Rows and whether each has a hidden trait (one of two labels; each part has its own)
In the rows, 100 means zero.
[95, 101, 98, 93, 106, 110, 100, 102, 117, 80, 104, 100, 108, 96, 94, 95, 112, 95, 87, 99, 97, 115, 88, 101, 79, 127, 112, 104, 114, 96, 97, 99, 99, 126, 57, 82, 93, 109, 104, 89, 103, 97, 101, 187, 110, 111, 102, 99, 52, 87, 138, 97, 120, 100, 102, 103, 62, 125, 87, 110, 104, 104, 120, 108, 97, 100, 121, 100, 96, 103, 110, 82, 108, 101, 101, 110, 93, 103, 84, 105, 93, 117, 88, 101, 97, 95, 113, 118, 99, 76, 103, 94, 111, 83, 97, 97, 95, 87, 89, 104, 48, 102, 99, 99, 89, 118, 132, 89, 101, 85, 73, 93, 78, 138, 107, 100, 105, 49, 80, 118, 110, 108, 83, 79, 88, 41, 81, 99, 96, 103, 114, 120, 97, 92, 83, 102, 129, 132, 99, 103, 102, 87, 99, 91, 105, 127, 62, 105, 100, 118, 107, 164, 95, 117, 86, 107, 104, 27, 56, 106, 102, 101, 98, 98, 88, 59, 96, 107, 82, 69, 109, 87, 108, 97, 84, 86, 93, 93, 92, 107, 86, 105, 93, 96, 101, 109, 123, 69, 98, 113, 102, 87, 110, 87, 96, 73, 98, 105, 93, 108, 102, 97, 84, 94, 87, 90, 98, 88, 107, 111, 95, 85, 115, 97, 98] : J982
[94, 97, 107, 125, 84, 108, 98, 98, 92, 98, 106, 94, 97, 92, 96, 100, 88, 90, 110, 101, 97, 106, 99, 98, 90, 87, 114, 98, 114, 107, 124, 98, 105, 102, 91, 102, 77, 110, 105, 104, 96, 82, 91, 152, 99, 98, 106, 98, 75, 91, 105, 108, 88, 105, 98, 101, 93, 141, 82, 99, 86, 140, 96, 95, 105, 125, 94, 102, 93, 89, 98, 91, 132, 86, 98, 128, 102, 95, 100, 146, 101, 100, 103, 120, 101, 97, 104, 78, 90, 84, 100, 111, 99, 113, 101, 96, 95, 99, 99, 110, 108, 101, 123, 98, 89, 96, 101, 102, 100, 101, 91, 106, 107, 82, 98, 96, 106, 114, 110, 99, 97, 102, 112, 80, 98, 114, 87, 101, 128, 97, 97, 107, 109, 103, 96, 81, 110, 84, 138, 109, 100, 86, 90, 98, 101, 49, 114, 98, 113, 96, 94, 124, 94, 82, 101, 104, 95, 50, 92, 106, 62, 104, 103, 101, 113, 97, 86, 113, 99, 115, 96, 102, 122, 109, 79, 115, 102, 104, 97, 104, 68, 100, 97, 113, 108, 91, 105, 106, 100, 128, 104, 107, 115, 106, 102, 87, 102, 111, 101, 119, 99, 96, 81, 102, 99, 90, 106, 111, 95, 101, 91, 101, 81, 98, 100] : J982
[106, 99, 89, 90, 96, 114, 112, 91, 62, 119, 109, 110, 96, 146, 102, 106, 114, 100, 100, 105, 101, 96, 88, 92, 93, 80, 104, 103, 96, 99, 80, 102, 89, 113, 130, 91, 62, 87, 98, 96, 69, 126, 109, 103, 107, 82, 102, 96, 70, 90, 109, 99, 93, 102, 94, 84, 90, 93, 96, 73, 66, 118, 97, 55, 101, 100, 99, 93, 90, 90, 94, 96, 108, 95, 101, 92, 101, 95, 95, 130, 123, 73, 99, 108, 72, 105, 92, 126, 120, 104, 100, 97, 107, 137, 100, 98, 106, 96, 95, 104, 124, 98, 112, 105, 117, 99, 87, 90, 97, 99, 66, 74, 64, 117, 103, 90, 94, 60, 101, 100, 101, 93, 121, 104, 72, 162, 105, 101, 98, 102, 85, 98, 98, 96, 99, 115, 119, 131, 107, 104, 92, 87, 104, 85, 105, 8, 89, 98, 96, 103, 102, 71, 93, 103, 91, 88, 96, 125, 97, 121, 85, 85, 131, 102, 104, 97, 98, 113, 110, 100, 117, 98, 144, 84, 91, 118, 98, 96, 81, 95, 98, 101, 123, 97, 94, 100, 124, 92, 104, 98, 94, 97, 124, 93, 100, 93, 92, 85, 102, 110, 112, 98, 104, 114, 91, 85, 117, 103, 93, 109, 98, 103, 100, 115, 100] : J982
[96, 100, 93, 92, 99, 101, 104, 97, 82, 102, 101, 104, 99, 110, 99, 101, 111, 97, 95, 102, 101, 102, 88, 97, 90, 102, 102, 100, 107, 97, 98, 101, 100, 127, 102, 88, 94, 102, 101, 93, 85, 91, 108, 132, 110, 103, 102, 97, 67, 97, 110, 100, 100, 100, 99, 97, 100, 102, 91, 93, 82, 114, 104, 82, 102, 106, 104, 94, 88, 96, 98, 98, 103, 97, 101, 109, 100, 99, 98, 106, 114, 100, 101, 104, 88, 99, 97, 109, 105, 93, 104, 100, 104, 114, 101, 99, 101, 92, 101, 104, 72, 99, 107, 101, 102, 74, 109, 95, 100, 95, 85, 91, 80, 97, 107, 99, 101, 77, 93, 106, 103, 92, 97, 82, 88, 91, 93, 100, 97, 99, 94, 115, 95, 95, 97, 109, 119, 120, 108, 99, 99, 96, 98, 91, 104, 66, 101, 105, 99, 105, 103, 145, 96, 104, 89, 97, 99, 95, 98, 110, 89, 95, 110, 102, 98, 88, 102, 104, 91, 91, 118, 99, 129, 100, 100, 103, 99, 94, 104, 100, 93, 105, 104, 98, 98, 106, 111, 77, 101, 105, 97, 96, 120, 91, 95, 90, 99, 85, 100, 102, 104, 100, 97, 105, 93, 93, 99, 100, 97, 107, 98, 96, 102, 107, 99] : J982
[106, 101, 106, 102, 104, 97, 103, 101, 144, 94, 108, 94, 98, 99, 98, 104, 102, 96, 94, 95, 101, 91, 99, 102, 106, 82, 121, 97, 112, 99, 103, 102, 104, 160, 36, 88, 91, 116, 102, 102, 99, 84, 107, 97, 96, 105, 105, 99, 82, 119, 105, 97, 86, 101, 101, 100, 35, 58, 98, 90, 105, 69, 102, 149, 101, 109, 110, 115, 87, 98, 97, 102, 99, 100, 98, 100, 107, 99, 74, 86, 96, 102, 98, 111, 102, 102, 113, 125, 106, 65, 102, 103, 104, 99, 93, 98, 104, 98, 105, 102, 95, 98, 101, 93, 96, 146, 110, 87, 92, 98, 84, 83, 79, 96, 94, 100, 101, 81, 81, 90, 110, 96, 113, 78, 100, 97, 68, 102, 104, 99, 107, 106, 85, 108, 95, 93, 62, 115, 124, 78, 106, 114, 124, 105, 98, 118, 83, 91, 102, 115, 103, 82, 93, 94, 102, 106, 98, 99, 110, 95, 105, 98, 104, 98, 95, 96, 102, 86, 82, 96, 127, 97, 120, 100, 87, 112, 96, 100, 92, 93, 84, 95, 101, 102, 102, 103, 75, 72, 101, 90, 106, 92, 67, 103, 100, 57, 92, 133, 107, 104, 106, 92, 83, 94, 93, 88, 124, 102, 95, 108, 99, 96, 91, 89, 99] : J869
[95, 96, 104, 127, 85, 109, 99, 98, 99, 98, 110, 94, 100, 100, 98, 97, 89, 89, 112, 100, 96, 109, 100, 99, 87, 83, 114, 100, 115, 106, 113, 100, 103, 105, 74, 103, 77, 107, 106, 104, 98, 97, 90, 127, 97, 96, 103, 98, 92, 93, 104, 111, 85, 105, 99, 100, 84, 148, 90, 93, 91, 147, 96, 90, 104, 122, 94, 100, 94, 89, 97, 90, 122, 85, 98, 125, 101, 95, 107, 144, 102, 101, 102, 118, 102, 98, 99, 89, 94, 89, 100, 110, 99, 114, 99, 96, 95, 102, 101, 110, 103, 101, 120, 99, 95, 106, 78, 100, 102, 98, 93, 106, 96, 77, 107, 94, 105, 110, 108, 100, 98, 100, 120, 87, 101, 120, 93, 100, 122, 98, 99, 107, 107, 102, 94, 85, 100, 96, 121, 112, 99, 81, 87, 98, 101, 69, 111, 96, 110, 98, 97, 131, 94, 85, 101, 103, 97, 51, 104, 107, 69, 102, 100, 100, 107, 98, 87, 110, 101, 111, 97, 103, 70, 105, 74, 110, 100, 102, 93, 102, 79, 95, 101, 111, 108, 87, 103, 103, 100, 124, 106, 108, 111, 103, 103, 88, 102, 119, 100, 118, 100, 94, 75, 101, 97, 91, 104, 109, 95, 101, 90, 101, 85, 95, 99] : J982
[93, 96, 106, 126, 87, 110, 100, 101, 84, 98, 109, 95, 99, 102, 97, 97, 89, 92, 112, 99, 98, 106, 96, 99, 91, 92, 116, 100, 107, 107, 113, 100, 103, 103, 70, 102, 82, 103, 105, 103, 99, 97, 90, 129, 98, 96, 104, 97, 85, 90, 104, 111, 87, 105, 99, 100, 87, 135, 90, 94, 88, 140, 96, 95, 104, 122, 94, 99, 96, 89, 98, 89, 124, 87, 99, 126, 100, 96, 107, 144, 102, 101, 103, 121, 100, 99, 101, 87, 96, 95, 100, 111, 101, 111, 99, 94, 97, 102, 101, 109, 106, 102, 117, 100, 95, 108, 86, 100, 99, 98, 89, 95, 97, 81, 96, 94, 104, 108, 107, 100, 97, 100, 120, 90, 96, 135, 95, 101, 119, 98, 99, 104, 106, 102, 96, 87, 104, 80, 119, 114, 99, 83, 90, 98, 101, 57, 108, 99, 111, 95, 96, 129, 95, 85, 101, 102, 97, 55, 103, 108, 67, 102, 105, 101, 110, 101, 88, 107, 102, 117, 96, 102, 111, 105, 78, 109, 101, 107, 96, 104, 72, 97, 100, 112, 107, 87, 101, 102, 100, 124, 105, 106, 118, 105, 102, 89, 102, 107, 98, 111, 100, 96, 77, 105, 99, 91, 103, 110, 95, 101, 92, 103, 81, 98, 99] : J982
[95, 101, 94, 97, 103, 113, 98, 102, 119, 82, 105, 98, 107, 106, 96, 94, 107, 96, 92, 102, 97, 110, 89, 102, 84, 120, 113, 104, 108, 97, 99, 103, 101, 118, 54, 85, 99, 107, 105, 92, 111, 108, 104, 71, 105, 108, 101, 99, 59, 86, 129, 101, 116, 100, 102, 103, 60, 119, 89, 106, 106, 123, 117, 109, 98, 104, 114, 97, 96, 103, 105, 86, 103, 98, 100, 113, 94, 101, 97, 119, 90, 118, 91, 105, 98, 95, 107, 117, 101, 77, 101, 96, 111, 85, 96, 94, 96, 90, 90, 103, 45, 102, 103, 100, 90, 122, 120, 93, 100, 85, 80, 99, 94, 125, 104, 97, 104, 57, 84, 116, 110, 105, 88, 86, 91, 43, 85, 99, 93, 104, 113, 117, 98, 94, 86, 101, 125, 120, 97, 105, 103, 63, 94, 93, 103, 128, 66, 104, 99, 117, 106, 149, 95, 114, 87, 106, 103, 42, 71, 106, 101, 103, 100, 99, 88, 70, 97, 109, 86, 78, 105, 92, 104, 99, 84, 92, 94, 97, 97, 108, 84, 100, 95, 98, 102, 105, 112, 83, 99, 110, 104, 90, 96, 89, 97, 86, 100, 108, 93, 107, 100, 96, 82, 98, 92, 90, 93, 90, 105, 110, 100, 91, 114, 95, 96] : J982
[107, 102, 108, 94, 106, 97, 106, 100, 152, 93, 110, 94, 97, 93, 95, 103, 105, 96, 93, 94, 101, 83, 97, 102, 105, 77, 115, 96, 119, 99, 99, 99, 102, 171, 49, 84, 80, 118, 102, 103, 104, 77, 110, 89, 95, 110, 106, 100, 75, 117, 105, 92, 86, 100, 100, 98, 42, 48, 97, 90, 106, 51, 103, 146, 102, 110, 111, 117, 86, 98, 98, 100, 98, 105, 98, 97, 107, 100, 58, 74, 100, 112, 99, 109, 108, 102, 118, 136, 107, 72, 101, 102, 105, 102, 92, 100, 106, 96, 100, 100, 33, 98, 102, 93, 97, 152, 114, 83, 90, 94, 89, 76, 77, 101, 94, 101, 105, 72, 74, 86, 111, 100, 115, 80, 102, 96, 64, 103, 105, 99, 112, 109, 86, 109, 92, 90, 66, 122, 118, 74, 104, 118, 132, 107, 101, 128, 80, 90, 98, 117, 104, 84, 89, 97, 103, 110, 97, 88, 107, 96, 109, 98, 106, 97, 96, 90, 103, 84, 82, 92, 129, 90, 120, 97, 83, 107, 95, 97, 86, 91, 83, 95, 108, 101, 104, 103, 73, 75, 101, 90, 103, 89, 67, 105, 100, 46, 90, 138, 109, 105, 108, 91, 83, 93, 89, 91, 129, 104, 95, 110, 99, 94, 101, 90, 100] : J869
[105, 103, 107, 93, 109, 101, 104, 101, 143, 93, 106, 96, 100, 91, 93, 102, 108, 95, 91, 96, 101, 95, 94, 102, 101, 90, 111, 96, 119, 98, 97, 98, 103, 165, 47, 81, 88, 118, 102, 99, 97, 75, 109, 116, 100, 112, 104, 99, 64, 112, 115, 92, 91, 100, 101, 100, 50, 68, 93, 95, 105, 72, 106, 133, 101, 111, 113, 113, 85, 98, 99, 97, 104, 103, 98, 100, 104, 101, 72, 84, 95, 97, 97, 108, 107, 99, 117, 131, 103, 64, 102, 100, 106, 100, 95, 101, 101, 94, 97, 102, 75, 99, 106, 94, 96, 143, 118, 87, 94, 95, 82, 85, 78, 105, 97, 102, 103, 74, 75, 96, 110, 106, 100, 66, 96, 87, 68, 102, 105, 99, 112, 114, 91, 105, 88, 95, 87, 121, 124, 78, 105, 107, 123, 103, 100, 112, 81, 94, 100, 116, 104, 105, 91, 98, 97, 108, 98, 77, 92, 93, 102, 100, 106, 97, 95, 82, 110, 90, 77, 85, 123, 88, 120, 98, 88, 103, 94, 97, 89, 95, 79, 100, 105, 102, 103, 107, 87, 74, 100, 99, 103, 91, 77, 101, 98, 50, 93, 121, 105, 110, 106, 92, 83, 94, 90, 90, 115, 98, 98, 109, 98, 89, 104, 94, 101] : J869
